Below are the code and all the weights of a small trained network. Each question names an input and a target symbol and asks about switching units off, where a switched-off unit gives its printed mean instead of its output.

import numpy as np


def w(rows, s, z=0):
    codes = np.array(rows[::2]) - 128.0
    scale = np.full(codes.shape[1], s)
    scale[-1] = z or s
    return codes * scale


def f(y):
    return np.maximum(y, 0)


def softmax(a):
    e = np.exp(a - a.max(-1, keepdims=True))
    return e / e.sum(-1, keepdims=True)


def log_softmax(a):
    a = a - a.max(-1, keepdims=True)
    return a - np.log(np.exp(a).sum(-1, keepdims=True))


def net(x, mask):
    ids = ['ΓΘΛΠΣΦΩαβεζητψ'.index(c) for c in x.split()]
    T = len(ids)
    res = E[ids] + P[:T]
    r = res
    for j in range(3):
        rows = slice(2 * j, 2 * j + 2)
        q, k, v = (r @ M[0][rows].T for M in (Q, K, V))
        z = softmax(np.where(np.tri(T) > 0, q @ k.T / 2**0.5, -1e9)) @ v
        o = O[0][rows]
        res = res + np.where(mask[j], z, o[:, -1]) @ o[:, :-1]
    y = f(res @ A[0][:, :-1].T + A[0][:, -1])
    res = res + np.where(mask[3:7], y, B[0][:, -1]) @ B[0][:, :-1]
    return log_softmax(res[-1] @ U[:, :-1].T + U[:, -1])


Q, K, V, O, A, B = {}, {}, {}, {}, {}, {}
E = w([
[147,160,141],'Γ',
[136,145,135],'Θ',
[87,129,184],'Λ',
[99,130,157],'Π',
[102,129,164],'Σ',
[137,176,182],'Φ',
[80,138,216],'Ω',
[96,131,176],'α',
[132,113,89],'β',
[2,69,229],'ε',
[62,79,145],'ζ',
[98,121,158],'η',
[222,197,77],'τ',
[134,147,136],'ψ',
],0.0085)
P = w([
[151,104,133],'0',
[80,163,64],'1',
[111,207,155],'2',
[82,210,108],'3',
[172,88,156],'4',
[84,67,16],'5',
[148,18,56],'6',
[47,218,59],'7',
[183,111,206],'8',
[126,212,208],'9',
[186,30,157],'10',
[64,167,55],'11',
[132,84,34],'12',
[115,250,191],'13',
],0.018)
Q[0] = w([
[128,161,61],'h1',
[81,146,109],'h1',
[196,120,223],'h2',
[56,250,124],'h2',
[148,129,154],'h3',
[174,62,144],'h3',
],0.023)
K[0] = w([
[95,177,107],'h1',
[67,250,123],'h1',
[75,63,5],'h2',
[220,38,189],'h2',
[120,86,86],'h3',
[57,190,79],'h3',
],0.016)
V[0] = w([
[92,188,108],'h1',
[129,107,83],'h1',
[2,72,171],'h2',
[158,135,68],'h2',
[144,206,221],'h3',
[165,177,122],'h3',
],0.018)
O[0] = w([
[152,79,135,254],'h1',
[116,144,192,145],'h1',
[70,150,4,45],'h2',
[172,78,164,149],'h2',
[132,213,205,175],'h3',
[129,131,171,178],'h3',
],0.014,0.0064)
A[0] = w([
[105,249,104,168],'n1',
[202,98,107,174],'n2',
[138,161,189,253],'n3',
[167,171,125,149],'n4',
],0.011,0.0058)
B[0] = w([
[61,101,229,188],'n1',
[3,72,156,175],'n2',
[155,194,2,250],'n3',
[127,108,168,155],'n4',
],0.0088,0.017)
U = w([
[178,107,211,135],'Γ',
[111,132,157,219],'Θ',
[137,116,30,136],'Λ',
[135,251,109,109],'Π',
[117,127,129,134],'Σ',
[151,142,81,174],'Φ',
[145,140,91,128],'Ω',
[118,118,127,150],'α',
[117,131,148,68],'β',
[100,128,173,91],'ε',
[84,149,119,60],'ζ',
[74,140,247,1],'η',
[157,168,73,148],'τ',
[120,35,141,171],'ψ',
],0.012,0.0098)

Each question gives the input, a string of symbols that net reads in full, and the target symbol t.
The units are the heads (2 rows each of Q, K, V and O) and the neurons (one row each of A and B). Each row of codes is followed by its name. A weight is (code - 128) times the scale printed after its matrix; where a second scale follows, it is the last column's (O, A, B and U).
mask holds one flag per unit, heads first, then neurons. A switched-off unit (its flag False) gives its mean, the last column of its rows in O or B, instead of its output. The means were averaged over made-up inputs and are rounded, as every weight is.
A unit's drop is (log p(t) with every unit on - log p(t) with that unit switched off) / (log p(t) with every unit on - log p(t) with every unit switched off).
The circuit of an input: a set's keep is (log p(t) with only the set's units on - log p(t) with every unit switched off) / (log p(t) with every unit on - log p(t) with every unit switched off). Starting from all 7 units, units are removed one at a time, each time the one whose removal leaves the highest keep (on an exact tie, the one counted first), for as long as the keep stays at least 0.8.
units of the circuit, in order: the units of the circuit, biggest drop first
most important unit: the unit with the biggest drop
which heads matter: for each layer, one digit per head in row order, 1 if its drop is at least 0.15 and else 0, layers parted by /
input β β Γ Θ β τ β τ τ ψ, target ψ: which heads matter => 011
input τ ψ τ Θ τ ζ τ Φ β Θ ε, target Π: most important unit => h1
input ζ Ω τ Ω Φ α, target Γ: which heads matter => 111
input τ Φ Φ Ω ψ Σ η ζ ε Φ τ Ω, target ζ: units of the circuit, in order => h2, n1
input τ τ ψ Φ Θ τ Γ Γ β Φ ζ Σ, target ψ: which heads matter => 101
input τ τ τ ζ τ η ε ζ τ Φ, target ζ: units of the circuit, in order => h3, n1, h2, h1
input β η Ω τ Φ τ η, target Γ: which heads matter => 010
input τ Ω β τ τ ζ τ τ Ω α τ τ, target η: units of the circuit, in order => h2, n1, n3
input τ β Λ ψ τ Ω τ ζ β τ τ, target Λ: which heads matter => 011
input α Φ ζ Θ β Γ Φ Γ, target ψ: units of the circuit, in order => h3, h1, n3
input Φ Θ α, target Π: units of the circuit, in order => n3, h3
input τ τ Ω ε α τ Π Θ τ Φ Φ Π, target Γ: which heads matter => 110
input β τ Φ β Ω η β Φ, target η: which heads matter => 011
input τ ζ β ζ, target Γ: units of the circuit, in order => h2
input τ ε Ω, target Γ: which heads matter => 110
input Ω Φ Θ τ τ, target Π: units of the circuit, in order => h1, h3
input ε Φ Φ τ, target ζ: units of the circuit, in order => n1, h2
input Φ Φ β ζ ε τ Θ Φ Φ Π β, target Π: which heads matter => 101
input ε Ω Φ ζ Ω Φ β Φ Θ β, target ψ: units of the circuit, in order => h3, h2
input Φ Φ Π Φ Φ τ Λ Φ η Φ ε Ω τ Φ, target ζ: most important unit => n1
input Λ β ζ τ τ Π Φ η, target Γ: which heads matter => 110
input β Ω ζ, target ψ: which heads matter => 101
